Here is a tiny trained network, its code and every weight. The questions are about switching its units off for an input and a class, where a switched-off unit gives its printed mean instead of its output.

import numpy as np


def w(rows, s, z=0):
    codes = np.array(rows[::2]) - 128.0
    scale = np.full(codes.shape[1], s)
    scale[-1] = z or s
    return codes * scale


def norm(h):
    return h / np.sqrt((h * h).mean(-1, keepdims=True) + 1e-5)


def f(y):
    return y / 2 * (1 + np.tanh(0.7978845608 * (y + 0.044715 * y**3)))


def log_softmax(a):
    a = a - a.max(-1, keepdims=True)
    return a - np.log(np.exp(a).sum(-1, keepdims=True))


def net(x, mask):
    res = np.array(x, float).reshape(1, 5) / 4 @ E
    u = 0
    for l in range(3):
        y = f(norm(res) @ A[l][:, :-1].T + A[l][:, -1])
        res = res + np.where(mask[u : u + 4], y, B[l][:, -1]) @ B[l][:, :-1]
        u += 4
    return log_softmax(norm(res)[-1] @ U[:, :-1].T + U[:, -1])


A, B = {}, {}
E = w([
[91,159,122,168,213,107],'x0',
[142,210,120,136,49,183],'x1',
[222,120,102,189,222,149],'x2',
[140,129,155,129,81,254],'x3',
[242,187,66,97,172,91],'x4',
],0.0039)
A[0] = w([
[93,101,254,138,148,119,120],'0.n0',
[85,109,95,139,93,132,10],'0.n1',
[188,164,115,177,146,76,130],'0.n2',
[147,154,196,178,39,133,8],'0.n3',
],0.0065,0.0012)
B[0] = w([
[117,115,101,109,75,2,244],'0.n0',
[124,96,197,203,135,109,136],'0.n1',
[143,176,88,170,93,80,248],'0.n2',
[215,163,223,153,127,211,224],'0.n3',
],0.007,0.0015)
A[1] = w([
[115,205,164,29,41,235,150],'1.n0',
[184,129,243,178,83,254,4],'1.n1',
[110,182,151,193,152,136,183],'1.n2',
[130,168,92,122,71,85,145],'1.n3',
],0.0048,0.0019)
B[1] = w([
[158,163,228,5,175,139,255],'1.n0',
[113,116,217,156,92,183,229],'1.n1',
[229,2,81,115,77,114,151],'1.n2',
[245,125,116,153,214,117,170],'1.n3',
],0.0064,0.0033)
A[2] = w([
[17,15,134,170,181,37,118],'2.n0',
[99,160,122,160,71,167,4],'2.n1',
[132,126,124,146,215,169,200],'2.n2',
[29,13,188,149,169,3,178],'2.n3',
],0.0047,0.0026)
B[2] = w([
[45,161,144,95,38,149,219],'2.n0',
[191,128,177,80,70,115,99],'2.n1',
[48,102,87,117,56,163,153],'2.n2',
[34,95,119,254,64,140,255],'2.n3',
],0.0075,0.0041)
U = w([
[155,61,101,153,126,178,5],'0',
[174,151,162,57,156,86,36],'1',
[41,74,130,201,54,106,244],'2',
[172,116,253,112,63,203,125],'3',
[203,142,54,188,155,45,187],'4',
],0.011,0.0028)

Each question gives the input, the list of numbers given to net, and the class t.
The units are the neurons (one row each of A and B). Each row of codes is followed by its name. A weight is (code - 128) times the scale printed after its matrix; where a second scale follows, it is the last column's (A, B and U).
mask holds one flag per neuron, layer by layer. A switched-off neuron (its flag False) gives its mean, the last column of its row in B, instead of its output. The means were averaged over made-up inputs and are rounded, as every weight is.
A unit's drop is (log p(t) with every unit on - log p(t) with that unit switched off) / (log p(t) with every unit on - log p(t) with every unit switched off).
The circuit of an input: a set's keep is (log p(t) with only the set's units on - log p(t) with every unit switched off) / (log p(t) with every unit on - log p(t) with every unit switched off). Starting from all 12 units, units are removed one at a time, each time the one whose removal leaves the highest keep (on an exact tie, the one counted first), for as long as the keep stays at least 0.8.
units of the circuit, in order: the units of the circuit, biggest drop first
top k neurons: the k neurons with the biggest drops, biggest first
k most important neurons of layer l: the k neurons of layer l with the biggest drops, biggest first
drop of u: that unit's drop, to one decimal
input [5,5,-5,-6,1], class 4: units of the circuit, in order => (1.n3; 2.n0)
input [-8,-1,-7,-7,3], class 1: units of the circuit, in order => (1.n3; 2.n3)
input [-5,-6,-2,3,5], class 1: most important neuron of layer 2 => (2.n3)
input [2,8,0,-4,-7], class 3: units of the circuit, in order => (0.n3; 2.n3)
input [-4,-7,1,7,-1], class 2: top 2 neurons => (0.n0; 0.n3)
input [7,7,-2,-1,1], class 1: top 4 neurons => (2.n3; 0.n0; 1.n0; 1.n1)
input [0,1,1,3,8], class 4: 2 most important neurons of layer 0 => (0.n2; 0.n3)
input [8,-7,1,-3,4], class 2: 2 most important neurons of layer 1 => (1.n0; 1.n3)
input [8,0,-8,-3,7], class 4: 2 most important neurons of layer 1 => (1.n0; 1.n3)
input [6,6,-3,-5,3], class 4: drop of 1.n2 => 0.0
input [-7,1,0,-4,1], class 1: drop of 2.n3 => 0.4
input [-3,-7,7,-7,-1], class 2: drop of 2.n0 => 0.2
